Here is a tiny trained network, its code and every weight. The questions are about switching its units off for an input and a class, where a switched-off unit gives its printed mean instead of its output.

import numpy as np


def w(rows, s, z=0):
    codes = np.array(rows[::2]) - 128.0
    scale = np.full(codes.shape[1], s)
    scale[-1] = z or s
    return codes * scale


def f(y):
    return y / 2 * (1 + np.tanh(0.7978845608 * (y + 0.044715 * y**3)))


def log_softmax(a):
    a = a - a.max(-1, keepdims=True)
    return a - np.log(np.exp(a).sum(-1, keepdims=True))


def net(x, mask):
    res = np.array(x, float).reshape(1, 8) / 4 @ E
    y = f(res @ A[0][:, :-1].T + A[0][:, -1])
    res = res + np.where(mask, y, B[0][:, -1]) @ B[0][:, :-1]
    return log_softmax(res[-1] @ U[:, :-1].T + U[:, -1])


A, B = {}, {}
E = w([
[137,141,247,126,99,179,135,165,68,226],'x0',
[119,136,144,179,104,90,179,112,126,112],'x1',
[156,152,122,167,173,145,96,121,80,57],'x2',
[150,149,88,160,113,171,125,134,101,115],'x3',
[131,154,141,133,120,128,118,147,142,117],'x4',
[136,100,146,109,138,99,146,147,148,149],'x5',
[115,143,167,144,176,110,56,134,134,113],'x6',
[21,148,73,97,173,80,142,195,70,164],'x7',
],0.012)
A[0] = w([
[11,146,91,110,153,88,139,237,53,130,172],'N1',
[163,131,2,163,160,67,109,104,211,139,254],'N2',
[186,76,167,128,153,171,85,94,184,181,194],'N3',
[164,102,112,75,115,134,93,77,211,66,213],'N4',
[121,138,65,106,126,55,130,126,143,78,171],'N5',
[121,133,213,115,117,174,130,112,43,177,210],'N6',
],0.0085,0.0071)
B[0] = w([
[80,134,70,63,167,94,133,143,3,196,245],'N1',
[87,75,16,117,87,172,90,111,196,93,247],'N2',
[138,183,151,171,99,145,154,123,124,79,219],'N3',
[47,130,145,205,103,79,113,43,119,95,223],'N4',
[62,131,83,94,158,107,57,123,170,178,202],'N5',
[227,124,204,143,128,79,159,145,120,118,238],'N6',
],0.013,0.014)
U = w([
[124,103,100,187,112,141,89,59,237,87,152],'0',
[237,178,234,144,154,224,185,95,217,109,254],'1',
[61,117,39,57,216,142,92,169,171,127,74],'2',
[176,129,131,105,158,104,161,254,50,153,31],'3',
],0.0093,0.0013)

Each question gives the input, the list of numbers given to net, and the class t.
The units are the neurons (one row each of A and B). Each row of codes is followed by its name. A weight is (code - 128) times the scale printed after its matrix; where a second scale follows, it is the last column's (A, B and U).
mask holds one flag per neuron, in row order. A switched-off neuron (its flag False) gives its mean, the last column of its row in B, instead of its output. The means were averaged over made-up inputs and are rounded, as every weight is.
A unit's drop is (log p(t) with every unit on - log p(t) with that unit switched off) / (log p(t) with every unit on - log p(t) with every unit switched off).
The circuit of an input: a set's keep is (log p(t) with only the set's units on - log p(t) with every unit switched off) / (log p(t) with every unit on - log p(t) with every unit switched off). Starting from all 6 units, units are removed one at a time, each time the one whose removal leaves the highest keep (on an exact tie, the one counted first), for as long as the keep stays at least 0.8.
units of the circuit, in order: the units of the circuit, biggest drop first
top k neurons: the k neurons with the biggest drops, biggest first
drop when u is switched off: that unit's drop, to one decimal
input [-7,8,3,-1,-2,-8,-3,1], class 2: top 3 neurons	(N5 N6 N3)
input [1,1,-2,5,2,3,-5,-8], class 1: units of the circuit, in order	(N2)
input [0,-3,-2,-7,-3,-4,5,0], class 0: top 2 neurons	(N1 N6)
input [-3,4,2,1,2,-6,6,1], class 2: top 2 neurons	(N6 N3)
input [1,-7,-4,6,-5,-5,-6,1], class 3: top 2 neurons	(N2 N5)
input [-8,-8,6,2,-8,7,-7,-1], class 0: top 2 neurons	(N1 N4)
input [1,3,2,-3,0,0,2,-2], class 1: top 2 neurons	(N1 N2)
input [7,-8,-4,-3,-2,7,6,1], class 3: top 2 neurons	(N4 N2)
input [0,-8,0,-2,-2,2,-6,-3], class 0: top 2 neurons	(N4 N6)
input [8,-6,-8,-5,6,-4,0,7], class 3: drop when N6 is switched off	0.0
input [-1,-4,-7,2,4,7,5,-1], class 0: drop when N1 is switched off	0.4
input [2,4,6,-6,-6,3,-1,-6], class 1: drop when N2 is switched off	0.1
